Below are the code and all the weights of a small trained network. Each question names an input and a class and asks about switching units off, where a switched-off unit gives its printed mean instead of its output.

import numpy as np


def w(rows, s, z=0):
    codes = np.array(rows[::2]) - 128.0
    scale = np.full(codes.shape[1], s)
    scale[-1] = z or s
    return codes * scale


def norm(h):
    return h / np.sqrt((h * h).mean(-1, keepdims=True) + 1e-5)


def f(y):
    return np.maximum(y, 0)


def log_softmax(a):
    a = a - a.max(-1, keepdims=True)
    return a - np.log(np.exp(a).sum(-1, keepdims=True))


def net(x, mask):
    res = np.array(x, float).reshape(1, 5) / 4 @ E
    u = 0
    for l in range(4):
        y = f(norm(res) @ A[l][:, :-1].T + A[l][:, -1])
        res = res + np.where(mask[u : u + 4], y, B[l][:, -1]) @ B[l][:, :-1]
        u += 4
    return log_softmax(norm(res)[-1] @ U[:, :-1].T + U[:, -1])


A, B = {}, {}
E = w([
[26,127,243,118,131],'x0',
[159,219,40,2,227],'x1',
[90,51,83,119,163],'x2',
[217,73,246,122,174],'x3',
[48,111,154,213,249],'x4',
],0.0066)
A[0] = w([
[102,162,254,50,135,2],'L0N1',
[115,189,194,114,156,63],'L0N2',
[64,77,57,119,106,15],'L0N3',
[111,164,108,134,187,136],'L0N4',
],0.0081,0.0041)
B[0] = w([
[121,6,121,66,143,240],'L0N1',
[25,131,97,95,118,207],'L0N2',
[66,61,81,129,62,193],'L0N3',
[130,188,168,118,90,250],'L0N4',
],0.012,0.0023)
A[1] = w([
[122,147,194,77,63,100],'L1N1',
[94,113,58,104,103,4],'L1N2',
[170,168,166,2,165,137],'L1N3',
[178,149,109,101,174,28],'L1N4',
],0.0079,0.0036)
B[1] = w([
[176,9,195,72,82,196],'L1N1',
[101,27,26,216,115,164],'L1N2',
[185,122,34,145,190,255],'L1N3',
[254,31,83,95,117,156],'L1N4',
],0.0085,0.0043)
A[2] = w([
[113,52,194,234,208,21],'L2N1',
[69,94,100,43,118,7],'L2N2',
[55,127,141,27,134,57],'L2N3',
[99,78,255,249,185,112],'L2N4',
],0.0073,0.0016)
B[2] = w([
[170,188,114,251,214,215],'L2N1',
[54,45,173,197,226,195],'L2N2',
[81,99,163,76,170,193],'L2N3',
[255,167,164,236,211,252],'L2N4',
],0.0075,0.0043)
A[3] = w([
[75,255,178,135,145,113],'L3N1',
[93,115,41,169,75,124],'L3N2',
[41,162,95,113,147,57],'L3N3',
[159,166,98,174,56,3],'L3N4',
],0.0096,0.0035)
B[3] = w([
[115,158,226,38,137,184],'L3N1',
[103,190,109,190,103,253],'L3N2',
[68,103,180,137,94,194],'L3N3',
[120,202,148,2,79,172],'L3N4',
],0.011,0.0037)
U = w([
[255,181,12,46,217,182],'0',
[199,156,194,242,222,214],'1',
[8,123,29,198,87,127],'2',
[89,51,146,57,239,162],'3',
[204,108,203,96,17,112],'4',
[143,249,61,92,19,18],'5',
[42,223,214,39,173,2],'6',
],0.014,0.0032)

Each question gives the input, the list of numbers given to net, and the class t.
The units are the neurons (one row each of A and B). Each row of codes is followed by its name. A weight is (code - 128) times the scale printed after its matrix; where a second scale follows, it is the last column's (A, B and U).
mask holds one flag per neuron, layer by layer. A switched-off neuron (its flag False) gives its mean, the last column of its row in B, instead of its output. The means were averaged over made-up inputs and are rounded, as every weight is.
A unit's drop is (log p(t) with every unit on - log p(t) with that unit switched off) / (log p(t) with every unit on - log p(t) with every unit switched off).
The circuit of an input: a set's keep is (log p(t) with only the set's units on - log p(t) with every unit switched off) / (log p(t) with every unit on - log p(t) with every unit switched off). Starting from the 12 units with the biggest drops (on a tie, the unit counted first), units are removed one at a time, each time the one whose removal leaves the highest keep (on an exact tie, the one counted first), for as long as the keep stays at least 0.8.
circuit, biggest first: the units of the circuit, biggest drop first
unit that matters most: the unit with the biggest drop
top k neurons: the k neurons with the biggest drops, biggest first
top k neurons in layer l: the k neurons of layer l with the biggest drops, biggest first
drop of u: that unit's drop, to one decimal
input [4,4,5,0,7], class 6: circuit, biggest first	[L3N1 L0N4 L0N1]
input [7,8,8,-5,1], class 2: circuit, biggest first	[L0N3 L1N2]
input [-3,6,-3,-8,2], class 2: unit that matters most	L2N4
input [6,2,1,-6,7], class 6: circuit, biggest first	[L3N1 L0N4]
input [-6,3,2,-5,-7], class 5: circuit, biggest first	[L3N2 L2N4]
input [-5,-6,-7,-8,6], class 5: circuit, biggest first	[L3N4 L2N2 L0N1 L1N2]
input [0,3,1,-4,5], class 6: circuit, biggest first	[L0N4 L3N1]
input [6,3,-4,-7,-6], class 3: top 3 neurons	[L2N3 L1N1 L2N2]
input [3,6,-1,-2,1], class 6: top 3 neurons in layer 0	[L0N4 L0N2 L0N1]
input [4,4,-3,6,4], class 3: top 2 neurons in layer 0	[L0N1 L0N2]
input [0,3,6,-3,4], class 2: top 2 neurons	[L0N3 L1N2]
input [8,0,3,-6,5], class 6: top 2 neurons	[L3N1 L0N1]
input [-8,2,-2,-3,2], class 5: top 2 neurons in layer 3	[L3N2 L3N4]
input [-4,-5,-5,-4,-1], class 5: circuit, biggest first	[L3N4]
input [-6,7,0,-7,5], class 2: top 2 neurons	[L2N4 L3N3]
input [-2,6,8,-3,-4], class 2: drop of L0N3	0.3
input [8,-7,-6,-8,-3], class 4: drop of L1N1	0.4
input [7,5,-8,0,1], class 3: drop of L2N1	0.0
input [1,2,5,1,5], class 1: top 2 neurons in layer 2	[L2N4 L2N1]
input [3,6,-1,-5,2], class 6: top 2 neurons in layer 0	[L0N4 L0N1]
